Below are the code and all the weights of a small trained network. Each question names an input and a target symbol and asks about switching units off, where a switched-off unit gives its printed mean instead of its output.

import numpy as np


def w(rows, s, z=0):
    codes = np.array(rows[::2]) - 128.0
    scale = np.full(codes.shape[1], s)
    scale[-1] = z or s
    return codes * scale


def f(y):
    return np.maximum(y, 0)


def softmax(a):
    e = np.exp(a - a.max(-1, keepdims=True))
    return e / e.sum(-1, keepdims=True)


def log_softmax(a):
    a = a - a.max(-1, keepdims=True)
    return a - np.log(np.exp(a).sum(-1, keepdims=True))


def net(x, mask):
    ids = ['ΘΛΨΩβγεζημπτ'.index(c) for c in x.split()]
    T = len(ids)
    res = E[ids] + P[:T]
    u = 0
    for l in range(2):
        r = res
        for j in range(3):
            rows = slice(3 * j, 3 * j + 3)
            q, k, v = (r @ M[l][rows].T for M in (Q, K, V))
            z = softmax(np.where(np.tri(T) > 0, q @ k.T / 3**0.5, -1e9)) @ v
            o = O[l][rows]
            res = res + np.where(mask[u + j], z, o[:, -1]) @ o[:, :-1]
        u += 3
        y = f(res @ A[l][:, :-1].T + A[l][:, -1])
        res = res + np.where(mask[u : u + 4], y, B[l][:, -1]) @ B[l][:, :-1]
        u += 4
    return log_softmax(res[-1] @ U[:, :-1].T + U[:, -1])


Q, K, V, O, A, B = {}, {}, {}, {}, {}, {}
E = w([
[140,161,149],'Θ',
[151,164,141],'Λ',
[118,110,225],'Ψ',
[255,158,49],'Ω',
[121,90,132],'β',
[55,119,121],'γ',
[126,102,134],'ε',
[86,226,93],'ζ',
[78,124,120],'η',
[127,32,149],'μ',
[131,36,148],'π',
[104,151,119],'τ',
],0.019)
P = w([
[196,123,113],'0',
[115,116,54],'1',
[137,77,24],'2',
[142,66,40],'3',
[136,80,55],'4',
[147,75,60],'5',
[114,94,82],'6',
[134,85,74],'7',
[170,85,98],'8',
[129,123,154],'9',
[159,115,175],'10',
[193,137,191],'11',
[255,179,193],'12',
[219,207,228],'13',
],0.005)
Q[0] = w([
[95,112,148],'0.h1',
[143,143,172],'0.h1',
[151,100,139],'0.h1',
[173,129,183],'0.h2',
[109,117,70],'0.h2',
[25,176,25],'0.h2',
[231,10,186],'0.h3',
[174,143,75],'0.h3',
[73,119,117],'0.h3',
],0.013)
K[0] = w([
[77,100,151],'0.h1',
[158,150,250],'0.h1',
[155,99,143],'0.h1',
[163,121,183],'0.h2',
[157,164,172],'0.h2',
[94,109,163],'0.h2',
[7,167,208],'0.h3',
[134,215,92],'0.h3',
[125,180,154],'0.h3',
],0.011)
V[0] = w([
[87,2,153],'0.h1',
[135,139,140],'0.h1',
[210,107,191],'0.h1',
[195,108,137],'0.h2',
[44,151,150],'0.h2',
[67,116,139],'0.h2',
[184,56,27],'0.h3',
[120,122,104],'0.h3',
[114,116,102],'0.h3',
],0.0064)
O[0] = w([
[150,252,88,69],'0.h1',
[124,101,106,121],'0.h1',
[16,157,103,71],'0.h1',
[96,162,124,121],'0.h2',
[220,43,63,106],'0.h2',
[166,111,82,112],'0.h2',
[186,143,169,254],'0.h3',
[129,194,224,148],'0.h3',
[143,108,141,146],'0.h3',
],0.0042,0.0029)
A[0] = w([
[146,94,75,252],'0.n1',
[76,252,251,100],'0.n2',
[108,139,254,78],'0.n3',
[107,136,126,60],'0.n4',
],0.0084,0.004)
B[0] = w([
[131,215,254,254],'0.n1',
[152,129,125,232],'0.n2',
[203,129,61,177],'0.n3',
[139,198,107,128],'0.n4',
],0.0086,0.0042)
Q[1] = w([
[139,143,9],'1.h1',
[188,101,88],'1.h1',
[129,81,163],'1.h1',
[110,86,115],'1.h2',
[105,172,193],'1.h2',
[181,141,191],'1.h2',
[72,139,177],'1.h3',
[151,99,153],'1.h3',
[81,102,214],'1.h3',
],0.015)
K[1] = w([
[252,142,162],'1.h1',
[156,149,91],'1.h1',
[82,145,135],'1.h1',
[84,80,121],'1.h2',
[213,161,143],'1.h2',
[178,107,101],'1.h2',
[224,118,170],'1.h3',
[174,167,148],'1.h3',
[205,141,97],'1.h3',
],0.016)
V[1] = w([
[155,175,51],'1.h1',
[41,193,115],'1.h1',
[72,87,131],'1.h1',
[197,193,127],'1.h2',
[20,70,194],'1.h2',
[176,40,206],'1.h2',
[97,24,229],'1.h3',
[246,124,105],'1.h3',
[154,59,241],'1.h3',
],0.011)
O[1] = w([
[85,122,146,126],'1.h1',
[131,198,198,142],'1.h1',
[213,146,127,94],'1.h1',
[165,69,113,250],'1.h2',
[192,196,152,2],'1.h2',
[104,162,8,121],'1.h2',
[173,129,131,94],'1.h3',
[72,82,60,164],'1.h3',
[182,148,52,145],'1.h3',
],0.012,0.0086)
A[1] = w([
[131,89,134,242],'1.n1',
[92,250,122,85],'1.n2',
[50,158,155,83],'1.n3',
[91,71,98,1],'1.n4',
],0.014,0.0056)
B[1] = w([
[24,197,117,243],'1.n1',
[178,54,83,145],'1.n2',
[150,140,89,159],'1.n3',
[254,126,182,254],'1.n4',
],0.0095,0.011)
U = w([
[95,24,122,191],'Θ',
[11,76,61,163],'Λ',
[75,86,45,137],'Ψ',
[104,41,118,4],'Ω',
[154,130,136,69],'β',
[241,124,235,131],'γ',
[135,136,123,95],'ε',
[86,138,229,211],'ζ',
[197,130,203,139],'η',
[179,127,109,58],'μ',
[171,126,99,91],'π',
[142,136,170,98],'τ',
],0.011,0.0043)

Each question gives the input, a string of symbols that net reads in full, and the target symbol t.
The units are the heads (3 rows each of Q, K, V and O) and the neurons (one row each of A and B). Each row of codes is followed by its name. A weight is (code - 128) times the scale printed after its matrix; where a second scale follows, it is the last column's (O, A, B and U).
mask holds one flag per unit, layer by layer, with each layer's heads first. A switched-off unit (its flag False) gives its mean, the last column of its rows in O or B, instead of its output. The means were averaged over made-up inputs and are rounded, as every weight is.
A unit's drop is (log p(t) with every unit on - log p(t) with that unit switched off) / (log p(t) with every unit on - log p(t) with every unit switched off).
The circuit of an input: a set's keep is (log p(t) with only the set's units on - log p(t) with every unit switched off) / (log p(t) with every unit on - log p(t) with every unit switched off). Starting from the 12 units with the biggest drops (on a tie, the unit counted first), units are removed one at a time, each time the one whose removal leaves the highest keep (on an exact tie, the one counted first), for as long as the keep stays at least 0.8.
units of the circuit, in order: the units of the circuit, biggest drop first
k most important neurons: the k neurons with the biggest drops, biggest first
k most important neurons of layer l: the k neurons of layer l with the biggest drops, biggest first
which heads matter: for each layer, one digit per head in row order, 1 if its drop is at least 0.15 and else 0, layers parted by /
drop of u: that unit's drop, to one decimal
input ζ π π Ψ Λ π, target Λ: units of the circuit, in order -> 1.n4, 1.h2
input τ ζ β β γ π, target γ: units of the circuit, in order -> 1.h1
input π τ ε β Ω, target Θ: units of the circuit, in order -> 1.h2, 0.n1
input ε γ τ ζ Λ, target ζ: units of the circuit, in order -> 1.n4, 1.h3, 1.h1
input ζ γ η γ Ω Θ, target Θ: which heads matter -> 000 / 010
input τ Ψ γ π ζ ζ τ Λ Ψ ζ μ, target ζ: which heads matter -> 101 / 100
input ζ ζ τ η γ ζ, target γ: 2 most important neurons -> 1.n1, 0.n3
input γ μ ζ μ Λ Ω, target Θ: which heads matter -> 000 / 110
input π Ω ζ, target Θ: units of the circuit, in order -> 1.n4, 1.h2
input τ Θ μ π γ γ ζ, target γ: 3 most important neurons -> 1.n1, 0.n3, 0.n2
input η γ Ω π ζ, target Θ: units of the circuit, in order -> 1.h2, 1.n4
input π τ β γ π, target γ: 2 most important neurons of layer 0 -> 0.n3, 0.n1
input μ η γ ε, target γ: which heads matter -> 100 / 111
input Θ ζ γ, target ζ: units of the circuit, in order -> 1.h2
input π μ π β η π Λ μ ζ μ, target ζ: which heads matter -> 110 / 100
input β ζ Ω Ω ζ Ω Ψ, target Θ: which heads matter -> 000 / 011
input β γ Θ ζ ζ, target ζ: which heads matter -> 100 / 011
input μ τ ζ π, target ζ: 2 most important neurons -> 1.n4, 0.n1
input π ζ ζ Θ, target ζ: 2 most important neurons -> 1.n4, 0.n3
input ζ γ π Ψ π ζ ζ μ Λ Λ ζ η Λ ζ, target Λ: units of the circuit, in order -> 1.n4
input Θ μ Θ ζ Θ, target ζ: 3 most important neurons of layer 1 -> 1.n4, 1.n2, 1.n3
input Λ ζ β, target ζ: 2 most important neurons of layer 0 -> 0.n1, 0.n3
input γ ζ Ψ γ ζ ζ, target ζ: which heads matter -> 000 / 011
input γ μ ζ γ ζ η γ Ω ζ η Λ, target Θ: which heads matter -> 000 / 010
input ζ β μ ζ γ β μ β π ζ ζ ζ ζ ε, target ζ: which heads matter -> 000 / 111
input Ω Ω μ ζ τ ζ τ ζ Ω Ψ, target Θ: which heads matter -> 001 / 010
input γ ζ ζ ζ γ ζ γ, target ζ: units of the circuit, in order -> 1.h3
input γ τ β ζ η, target ζ: 2 most important neurons of layer 1 -> 1.n4, 1.n2
input γ ζ π, target ζ: drop of 0.h2 -> 0.3
input ζ ζ γ τ ζ Λ, target ζ: drop of 0.h1 -> -0.4
